Group, then class:
[ 0.26 -0.37 -2.29 -0.40 -0.60 -1.37  0.98  0.12 -2.50  0.96  2.21  0.60
  0.01 -0.62  1.31 -0.20  0.56  0.69  0.00 -1.40 -1.96 -1.52  1.68 -2.16
  2.43  0.21 -1.14 -1.07  0.15  0.20  0.75  1.44  2.17 -1.08 -0.20 -0.64
  0.39  1.83 -1.26 -0.57 -0.02 -0.11  0.08  0.89  0.84 -0.05 -4.43  3.41
  0.54 -0.51 -1.72  1.33  0.25 -0.64  1.24 -1.83 -0.47  1.16 -1.42  0.17
  0.42  2.43 -1.50 -0.06 -0.88 -0.04] => (45) > hr
[ 0.30  0.28 -0.80 -0.81 -0.82  0.10 -0.25  0.08 -1.22  1.99  2.12 -1.00
 -0.76 -0.39  0.93  1.34 -1.74 -0.74  0.59 -1.22 -0.37 -1.05  2.48 -2.82
  3.00 -8.84 -0.79 -0.44  1.61  0.11  1.11  2.06  1.74 -0.02 -1.31  0.27
 -0.51  2.67 -6.17  0.88 -0.99  0.91  0.46  0.46 -1.25  0.80 -3.77  1.73
 -0.15  0.30  1.06  0.03  1.58 -0.38  0.17 -0.50  0.70 -0.44 -1.03  0.65
  0.15  4.38 -0.24 -1.71 -0.84 -0.10] => (45) > lp
[-0.27 -1.38 -0.44 -2.45 -1.79  0.53 -1.06  0.83 -3.02  1.45  1.76 -1.16
 -1.05 -1.37 -0.19  0.30 -1.98 -0.63  0.08 -0.94 -1.23 -2.40  1.28 -1.90
  2.99  1.04 -0.89 -0.74  1.53  1.64  0.99  2.72  0.24  0.50 -0.44  0.56
  0.05  0.91 -3.93  1.13  0.02  0.22  0.38 -0.06  2.29  1.03 -2.60  1.65
  0.29 -0.47 -0.62  0.54  1.16 -0.01 -0.29 -0.37 -0.86  0.16 -1.33 -0.46
  1.13  4.88 -0.74 -0.21 -0.59  0.00] => (45) > lp
[ 3.12  1.27 -1.54  0.10 -0.30 -0.13  0.94 -0.54 -2.26  1.41 -0.59  0.02
 -0.68 -0.71 -0.59  0.99 -0.38  0.49  0.93 -1.68  0.53 -1.74 -0.61  0.88
  1.10 -0.59  0.43 -0.38  0.53  0.39  0.26 -0.34 -1.28  0.37 -2.02 -0.36
  0.33  0.77 -5.62  0.34 -0.27  2.26 -0.26 -1.30 -0.03  0.33 -0.79  2.39
 -0.29  0.68  0.33 -0.64  0.90 -0.34  0.94  0.27 -0.34 -0.95 -0.84  2.70
 -0.19  0.28 -0.27 -3.70 -1.41 -1.48] => (42) > qn
[-0.48  0.84 -0.58 -0.41 -0.61 -0.23  0.19  0.32 -2.32  2.30  1.47 -0.51
 -2.73 -1.08 -1.19  1.45 -1.85 -0.23 -0.34 -2.69 -0.28 -1.45  1.03  0.03
  2.57  0.09 -0.23 -0.40  0.85  0.68  0.25  1.44 -0.32 -4.25 -1.73 -0.06
  0.55  0.99 -7.47  1.68 -2.72  0.65  0.10  0.26 -0.01  0.40 -1.80  2.95
  0.14 -0.16  0.21 -0.46  2.33  1.04 -0.30 -0.37  0.01 -1.77 -0.83 -0.18
 -0.10  3.20 -0.23 -3.08 -0.57 -0.54] => (42) > dz
[-0.52 -1.39 -0.48  0.52 -0.79 -0.62 -1.22  0.66 -0.01  2.13  1.42 -1.73
  2.10  0.04  1.47  0.35  0.26  0.24  1.44 -0.37  0.11  0.67  1.23 -3.42
  0.75  1.42 -1.49  0.18  2.57 -1.63 -0.24  1.58  0.90  0.02 -0.47  0.26
 -0.56  1.34 -3.33  2.45 -0.21 -0.40  0.53  0.43  0.12  0.13 -1.38 -0.82
 -0.19 -1.32  0.27  0.92 -0.62  0.29 -1.04  1.87  1.25 -0.22 -0.31 -1.45
  0.08  2.72 -0.67  0.18  0.19  0.04] => (43) > Jg
[ 0.86 -0.37 -0.60 -0.55 -0.52  0.42  0.86 -0.83 -2.08  1.74  0.86 -0.57
 -2.66  0.28 -1.28  0.78 -1.11  0.42 -0.18 -1.51 -0.20 -1.84  0.89  1.61
  1.62 -0.50  0.65  0.33 -1.08  0.00  0.39  0.20  0.96  0.71 -2.55 -0.14
 -0.13  0.79 -5.61  1.15  0.00  0.68 -0.24 -0.48 -1.15  1.50 -1.06  8.23
  1.10  1.22  1.30 -0.35  0.54  0.44  0.94  0.55 -0.97 -1.16 -1.13 -0.27
  0.47  1.44 -1.39 -2.28 -0.83  0.34] => (42) > qn
[-0.25  0.13 -2.35  0.48 -1.01 -0.05 -0.01  0.00 -2.10  1.26  1.32 -0.68
 -0.38 -0.48 -0.74  1.16 -0.79  0.60  0.60 -1.34 -1.86 -0.93  0.25 -2.17
  1.47 -0.10 -0.75 -0.32  0.80 -0.32  0.28  0.37  0.77  0.07 -0.10  0.22
  0.04 -0.27 -4.65  2.10 -1.85  1.02  0.49  1.70  0.61  1.27 -2.01  1.43
  0.06 -0.73  0.50  0.95 -0.40  1.33 -0.56  1.18  1.01 -0.45 -1.07  1.21
 -0.50  1.01 -1.42 -0.89 -0.71 -0.60] => (45) > lp
[ 1.11  0.78  0.23  0.88  0.43 -0.63  0.89  0.18 -2.13  2.14 -0.75  0.48
 -0.17 -0.43 -0.40 -0.54  0.04  0.83 -0.16 -2.30 -0.37 -1.60  0.25 -0.43
  1.60 -1.19 -0.45 -0.07 -0.02 -0.91 -0.27 -0.86  1.82 -0.85 -1.00 -0.02
  0.39  0.86 -3.78  0.10 -0.30  0.73  0.68  0.08 -1.06  0.37 -0.94  0.78
  0.48 -0.29  0.13 -0.38  0.96 -0.12 -2.77 -1.91 -0.21  0.13 -0.33  1.37
  0.50  1.14 -0.68 -1.69 -0.76  0.00] => (42) > qn
[ 0.00  0.29 -1.57  0.27 -0.43 -1.05 -0.98  0.69 -1.69  2.17  1.81 -0.65
 -0.28  0.13  1.02  0.25 -0.44 -0.04  0.63 -0.25 -0.07 -1.39  1.21 -2.48
  2.06  0.87 -1.61 -1.01  1.07 -0.03  0.19  0.57  1.38  0.10 -0.27  0.30
 -0.03  2.55 -3.12  2.18 -0.50 -0.01  1.31  0.93 -0.05  0.68 -2.34  0.69
  0.18 -0.40  0.30  1.06  0.29 -0.24  0.56  0.79  0.28 -0.05 -0.25  0.43
  0.34  3.33 -1.01 -0.63 -0.23 -0.73] => (45) > lp
[-0.49 -0.68 -0.85 -0.07 -0.90 -0.39 -0.23  0.64 -0.36 -0.94  2.14 -1.22
  0.92 -0.84  1.64 -1.82  1.09  0.66  0.35  0.35 -0.24  0.32  1.47 -2.41
  0.46  0.62 -1.40 -0.20  1.01 -1.49  0.18  0.19  0.42  0.36  0.34 -0.61
 -0.96  4.54  2.03  3.42 -0.23 -0.57  0.56  0.23  0.78 -0.35 -2.02 -1.07
  0.27  0.32  0.00  0.80 -1.98 -0.50  0.99  1.85 -1.19  0.90  0.25 -0.68
 -0.15  1.47 -1.76  1.04  0.52 -0.48] => (43) > nm
[-0.04 -0.71 -1.15  0.47 -1.66  0.92 -0.16  0.24 -2.73  1.24  2.52 -0.95
  0.63 -0.98  0.32  1.45 -0.83 -0.19  0.80 -0.36 -1.20 -1.12  1.03 -2.60
  1.87  1.05 -1.42 -0.27  1.80  0.25  0.67  2.20  0.62  0.18 -0.41  0.13
  0.36  2.62 -2.10  1.88 -0.36 -0.11  0.69  0.77  0.11  1.77 -3.30  1.58
 -0.16 -0.40  0.32  0.93  0.40  0.93 -0.76  0.04  0.64  0.54 -1.37  1.18
  0.36  3.82  0.07  0.24  0.57  0.43] => (45) > lp
[ 0.31  0.40 -0.87 -0.15  0.23  1.75  0.30 -0.24 -0.59  1.94 -0.34  0.10
 -1.35  0.04 -0.58  0.82 -0.41 -0.66  0.35 -1.73  0.78 -1.25  1.66  0.07
  0.58 -0.66  0.01  0.56  1.51 -0.59 -0.19  0.01  1.27  0.63 -1.42 -2.47
  0.05  0.09 -4.66  1.35 -0.54  1.15  0.81 -0.29 -0.43  0.27 -0.56  0.75
 -0.34 -0.01  0.39 -0.05  1.34 -1.08  1.74  0.64 -0.26  0.38  0.14  0.65
 -0.23  1.21  0.08 -4.65 -1.00 -0.61] => (42) > qn
[ 0.82  0.16 -1.86 -0.03 -0.85 -2.03  0.22 -0.53 -5.57  1.28  1.24  0.81
 -1.45 -0.33 -0.55  0.33  0.03 -0.10  0.10 -1.92 -1.00 -0.27  1.19 -1.22
  1.97  0.25 -0.76 -1.97  0.68  0.67  1.05  2.22  0.21 -0.31 -0.32  0.69
  0.21  1.65 -2.34 -0.81 -0.95 -0.58 -0.07  0.44  2.08  0.74 -2.59  2.42
 -0.79 -0.84  0.19  1.44  0.83 -0.37 -0.35 -0.63  1.00  0.41 -1.46  0.41
  0.57  2.25 -1.13  0.14  0.13 -0.38] => (45) > lp
[ 0.04 -0.34 -0.70  0.27 -0.86 -1.45 -0.32 -0.08  0.16 -0.19  0.73  0.21
  0.65 -0.08 -0.26 -0.42  0.74 -0.35 -0.91 -0.43 -0.30  0.95  0.78 -1.99
  0.55  0.35 -0.63  0.92  0.27  0.28  0.60  0.98  1.06 -0.11 -0.56  0.51
  1.08  0.72 -0.55  1.08  0.47 -0.75  0.26  0.45  0.05  0.43 -1.47  0.63
  0.71  0.11  0.24  0.51 -0.72  0.25 -0.23  0.73 -1.12  0.41 -0.33 -1.30
  0.05  1.62 -0.66  0.32  1.17 -0.12] => (43) > Jg
[-1.34 -0.32  0.52  0.60 -1.01  0.61 -0.20  0.82  1.91 -1.18  1.77  0.17
  1.76  0.13 -0.19 -0.89  0.44 -0.27  0.15  0.32  1.09  1.14  0.43 -0.93
 -1.00  0.88  0.03  0.21  0.76 -0.78 -0.65  0.89  0.81  1.71 -1.14 -0.03
 -1.07  1.92  1.66  1.61 -0.60 -0.62  0.52  0.03 -0.86  0.75 -2.18 -0.18
  0.23 -0.10  0.14  0.39 -0.69  0.34 -0.01  0.70 -0.54 -0.72  1.23 -1.30
 -0.89  0.83 -0.35  0.25  0.21  0.23] => (43) > nm
[-0.67 -1.11 -0.77  0.00 -1.38 -0.30 -0.65  0.57 -0.90  1.12  1.02 -0.56
  0.45 -0.17  0.99 -0.52  0.01 -0.18  0.61  1.94 -0.44 -0.04 -0.35 -1.54
  0.10  0.14 -0.63  0.18  0.02 -1.17 -0.77  0.93  0.63 -0.76  0.76  0.15
 -0.62  1.17  0.68  3.25 -0.28 -0.37 -0.27 -0.20 -0.55  0.21 -1.42 -1.10
 -0.53 -0.39  0.00  0.53 -1.65  0.45  0.60  1.33 -0.18  1.30 -0.12  0.14
  0.25  1.36 -0.88  0.90 -0.15 -0.22] => (43) > nm
[-0.03 -0.34  0.26  0.10 -0.31 -0.90 -0.12  0.19 -1.38  0.23  1.03 -0.66
 -0.36 -0.34  0.27 -0.65 -0.97 -0.27 -0.06  0.04 -0.19 -0.68  0.91 -1.56
  0.53 -0.33 -1.24 -0.93  0.92  0.45  0.54  0.60 -1.58 -0.10 -0.06  0.08
  0.07  2.70  0.31  0.08 -0.92 -0.60 -0.03  0.32  0.40 -1.01 -1.95  1.62
 -0.08 -0.49  0.27  1.40  0.03 -0.51  1.36 -0.19  0.86  0.34 -2.19  0.80
 -0.16  1.40 -1.66 -1.31 -0.16  0.26] => (45) > lp
[ 1.29  1.87  0.23  0.38  0.35  1.09  0.40 -0.41 -0.44  0.95 -2.79 -0.31
 -0.69 -0.37 -1.55  0.46  0.41  0.52 -0.19 -1.19  0.44 -0.84 -0.59  0.51
  0.09  0.07  1.25  0.66  0.21 -0.37  0.14 -0.29  0.95  0.30 -2.74 -0.43
  0.14  0.14 -4.68  0.97 -0.08 -0.33  0.49  0.51  0.00  0.67  0.85  0.66
  0.22  0.59  0.48 -1.33  0.35  0.05  0.93  0.53 -1.46 -0.81  0.64  0.94
  0.18 -1.48 -0.41 -2.34 -0.62  0.22] => (42) > qn
[ 1.15  1.89 -0.92 -0.04 -0.79 -0.99  0.37 -0.65 -1.29  1.77  0.06 -0.28
 -2.60  0.00 -0.70  0.90  0.41 -0.33  0.70 -2.48 -0.10 -1.94  0.46  0.11
  0.33 -1.05 -0.41 -0.24  0.93  0.97 -1.45  0.07  1.53  0.01 -0.78 -0.62
  0.80  0.28 -5.27  0.07  0.69  1.33  0.54 -0.18 -0.41  0.88 -1.15  4.19
  0.66  0.23  0.75  0.12  1.56  0.80  1.80 -0.15  0.33 -0.09 -1.49  0.89
 -0.19  1.24 -0.26 -3.14 -1.63 -0.94] => (42) > qn
[ 0.44 -0.75 -0.26 -1.59 -1.69 -0.24  0.41  1.87 -2.39  2.01  1.71  0.35
 -0.22 -0.60  0.42 -0.79 -1.45 -0.23  0.36 -0.45 -0.98 -0.47  2.37 -1.73
  1.05  0.92 -1.41  0.19 -0.12  0.04  0.87  1.92  0.52  0.15  1.00 -0.04
  0.04  2.47 -0.52  1.07  0.33 -1.55  0.22 -0.36  0.07  0.02 -3.36  1.30
 -0.40 -0.50  0.19 -0.07 -4.33 -0.59 -0.97 -1.19 -0.10  0.28  0.02 -0.09
  0.57  2.98 -0.21  1.09  0.07 -0.18] => (45) > hr
[ 1.48  1.86  1.10  0.17  0.62 -0.50 -0.92  0.76 -0.35  1.99  1.36  0.65
 -1.24  0.98 -0.35  0.23 -1.23  0.83  0.44 -2.02  0.71 -1.52  0.44 -0.59
  1.79  1.16 -1.68  0.21  0.76 -0.01 -0.26  0.31  1.12  0.27 -3.19  0.21
  0.92  0.87 -7.07  0.78  0.66  0.30  0.46 -0.72 -1.17 -0.08 -1.37  1.12
 -0.13  0.70  1.48  0.89  1.54 -0.27 -0.63  0.51 -1.45 -1.80 -0.65 -0.29
 -0.14  3.55 -0.89 -4.00 -3.24 -0.65] => (42) > dz
[ 0.68  1.29  0.42  0.36 -0.84 -0.44 -0.62  0.16 -2.00  1.99  0.52 -0.61
 -0.51 -0.23 -0.87  0.01 -1.07 -0.54 -1.35 -0.74 -2.61 -0.98 -0.38 -1.75
  1.65 -0.31 -0.17  1.73  2.46  0.50 -0.22  2.14  0.59 -0.94 -1.93  0.90
  0.44  0.77 -8.84  2.69  0.53  0.75  0.50  0.73  0.33  1.45 -1.67  0.98
 -0.41  1.21  0.85  0.19  0.73 -1.07 -0.29 -0.21 -1.55 -1.85 -0.39 -1.08
  0.34  3.42 -1.51 -3.82 -0.32 -0.15] => (42) > dz
[-1.75 -1.52 -0.12  0.09 -1.22 -0.15 -1.58 -0.25 -0.03 -0.28  1.81 -0.69
  1.05 -0.64  0.37  0.01 -0.32 -0.51  0.69  0.71 -0.45  1.22  1.00 -1.41
  0.13  1.13 -0.65  0.52  1.07 -1.46 -1.15  2.60 -0.18  0.56 -0.05  1.02
 -1.07  1.62 -0.72  2.73  1.67 -1.23 -0.43  0.30  0.88  0.69 -1.35 -1.18
  0.44  1.11 -0.23  2.42 -1.55  0.19  0.00  1.66 -0.64 -0.67  0.11 -1.77
 -0.74  1.35 -1.18  1.80  0.64 -1.15] => (43) > nm
[ 3.66 -1.44  0.36 -0.05 -0.88 -0.44  0.20  0.17 -2.32 -1.34  3.13 -0.25
  2.06  0.19 -0.11 -1.29 -0.79 -0.12  0.13  1.65 -0.20  0.90  1.49 -1.77
  0.10  1.43 -0.55 -0.07  1.20 -1.19  0.15  1.71 -0.29  0.78 -0.74  0.32
  0.30  1.48 -0.53  1.09 -0.73 -1.26  0.11 -0.24  0.54 -0.31 -1.79 -0.64
  0.36 -0.20 -0.55  0.44 -1.12 -0.11 -1.02  1.13 -0.23 -1.36  0.54 -2.35
 -0.79  2.28 -0.07  0.70  0.25 -0.05] => (43) > Jg
[ 1.32  0.77 -0.07  1.48 -1.13  0.53  0.49  0.57 -2.44  3.05  0.17  0.32
  0.95 -0.86 -0.37 -0.05  1.41  0.36  0.07 -1.89 -0.96 -0.58 -0.81 -1.37
  1.19 -1.35  0.22  0.32  0.21 -0.45 -0.01  2.35  1.26  0.62 -2.13  0.25
  3.79  1.98 -2.72  0.68  0.50  0.91  0.39 -0.13 -0.20  0.86 -2.17  2.76
 -1.14  1.13  0.00  0.23  0.64 -0.47 -1.29 -2.77 -0.81  0.01 -0.60  0.61
  0.00  2.29 -1.90 -1.24 -0.13 -0.02] => (42) > dz
[-0.32 -0.24 -1.16 -0.38 -0.70  0.03 -0.94  0.59 -2.28  0.89  1.58  0.24
 -1.93 -0.38  0.90 -1.15 -0.61 -0.14 -0.75 -2.26 -0.29 -0.38  1.24 -1.41
  2.05  1.41 -1.68  0.23  1.20 -0.54 -0.08  0.10  0.55  0.80 -0.70  0.70
  0.32  1.06 -2.45  1.91  0.40  0.52  0.64  2.67  0.33  0.32 -2.75  0.27
  0.37 -0.25 -0.56  0.75  0.03 -0.13  0.26  0.84 -0.40  0.02 -1.09  0.64
  0.24  3.86 -1.35 -0.49  0.00 -0.63] => (45) > hr
[-0.18 -0.38 -1.28  0.02 -0.83 -0.25 -0.41 -0.43 -1.18  0.64  1.40 -0.45
 -0.16 -0.42  0.30 -0.91 -0.53  0.17 -0.12  0.21 -0.96 -0.98  2.07 -3.03
  1.10  0.55  0.43 -0.63  0.27 -1.03  0.09  0.88  1.29 -0.58 -0.10  0.22
 -0.34  2.31 -0.89  2.13 -0.69 -0.62  0.22  1.37  0.29  0.16 -3.47  0.49
  0.44  0.28  0.78  1.09  0.04  0.31  0.87  0.70  0.43  0.97 -0.63  0.71
 -0.06  2.69 -1.54 -0.08  0.20  1.08] => (45) > lp

Group and class of each row:
[ 0.53 -1.26 -0.08 -0.01 -0.73  1.25 -1.43  0.36 -0.84  0.96  0.33  0.45
 -0.93 -0.10 -1.22 -0.07 -0.95 -0.95  0.15 -0.36 -0.92 -1.43 -1.12  0.34
  0.22 -0.56  2.40 -1.09  0.75 -0.69  0.97  0.37 -0.72 -1.06 -0.07  2.25
 -2.58 -0.27  0.73  0.32  0.02 -1.57 -0.06  1.95  0.56  0.13 -1.07  1.09
 -0.51  1.21  0.20  0.06  0.69  0.14  0.01  1.37 -0.33 -1.04 -0.29  0.44
  0.78  0.77  1.00  1.79  0.45  0.02] => [25] > <54>
[ 0.78 -1.16  0.73 -0.84 -0.57 -0.74 -1.15 -0.40  0.19 -0.18 -0.47  0.38
  0.96  0.56 -0.74 -0.56  0.08 -0.35  0.09  0.26 -0.82  0.19 -2.32 -0.65
 -1.07  0.04  2.71  0.45  1.11 -0.07  1.08 -1.34 -0.60  0.99  1.07 -0.02
 -0.14 -0.01 -1.03 -1.05  0.80  1.19  1.27 -2.06 -1.01 -1.70 -2.40  0.24
 -0.45 -1.36 -0.40  0.31 -1.01 -1.06 -0.44  1.87 -0.27  0.18  0.96 -0.30
  1.10  0.48 -1.12 -3.05  0.23  0.36] => [24] > <65>
[-0.48  1.40  1.55  1.40  0.23 -0.08  2.07 -0.09  0.54 -0.21  1.22 -1.06
 -0.02 -1.74 -0.59 -1.03  1.38  1.39 -0.38  0.17 -0.37  1.06  1.84 -0.18
 -2.25 -0.16  2.17  0.83 -0.92  0.65  0.64  0.30  1.04  1.12 -0.06 -0.39
  0.50  0.00  1.23 -0.48 -0.55  1.41 -0.64 -0.73 -1.10 -0.38 -0.47 -0.69
 -0.11  0.17 -1.24  0.31 -0.17 -2.12 -0.53  0.14  1.01  0.39 -0.31 -2.03
 -0.29 -0.04 -0.80 -2.69 -0.31  0.02] => [26] > <51>
[ 0.77 -0.36  0.49 -2.09 -0.48 -1.20 -0.75 -0.20  1.04 -0.63 -0.88 -0.17
  0.84  0.34 -0.54 -0.29 -0.22 -0.10  0.41 -0.08 -0.38  0.04 -1.75 -0.52
 -2.71  0.65  3.06  0.27  0.23 -0.31  1.51 -0.54 -0.21  0.63  0.78  0.13
 -0.76  1.01 -1.49 -0.83  0.76  0.43  1.16 -2.77 -1.49 -1.29 -2.89  0.33
 -0.52 -1.53  0.32  0.26 -1.02 -0.91 -0.52  1.53 -0.37  0.02 -0.06 -0.61
  1.94  0.09 -1.18 -2.81 -0.06  0.43] => [24] > <65>
[ 0.18  0.62  0.27 -1.67  0.00 -0.91  0.77 -0.20  0.97 -0.13 -0.64  0.22
  0.67  0.06 -1.50 -0.19  0.52 -0.26  0.08  0.07 -0.31  0.53 -0.18  0.08
 -0.80  0.23  1.79  0.49 -0.33  0.13  0.44 -0.39  0.14  0.18  0.34  0.06
 -0.10  1.05 -0.99 -0.99  0.01  0.22  0.12 -1.22 -1.03 -0.55 -2.07  0.12
 -0.42 -0.58 -0.03  0.36 -0.88  0.35 -0.49  1.07  0.18 -0.15  0.38 -1.08
  1.25 -0.24 -0.68 -1.61 -0.57  0.38] => [24] > <44>
[ 0.21 -0.27 -0.15 -3.20 -0.81 -1.30  0.23  0.48  2.06  0.62 -0.09 -0.84
  1.46  0.85 -0.08 -0.15 -0.91 -2.70  0.71 -0.52 -1.42  0.22 -1.44 -0.32
  0.15  1.33  2.29 -0.32 -1.53 -1.18 -0.34  1.10  0.12 -2.05 -0.25  2.32
 -2.97  2.56 -1.20 -0.62  0.52 -3.09 -0.48 -0.91 -1.36 -0.45 -2.20  0.61
 -2.16  0.00  2.61  1.43 -0.67  1.42 -2.29 -0.97 -0.99 -0.10  0.00  0.05
  1.65 -1.69 -0.39  0.53 -2.46  0.80] => [21] > <55>
[ 0.64 -1.14 -0.57 -1.16 -0.82 -1.82 -1.24 -0.04  1.71 -0.71 -2.16 -0.40
  2.36  1.76 -0.40  0.32 -1.33 -1.23  1.72  0.85  0.11  1.35 -1.59 -0.17
  0.96  1.16  1.38  0.84  0.05 -0.81 -0.47  0.58  0.33  0.11  0.84 -0.47
 -0.69  1.16 -1.61 -0.24  0.32  0.01  1.42 -2.34 -1.63 -0.27 -1.05  0.49
  0.21 -2.46  0.57  1.69 -0.67 -0.41 -0.58  0.52 -0.86 -0.20  0.71  0.26
  1.32 -1.35 -2.52 -0.76 -0.41  0.25] => [21] > <55>
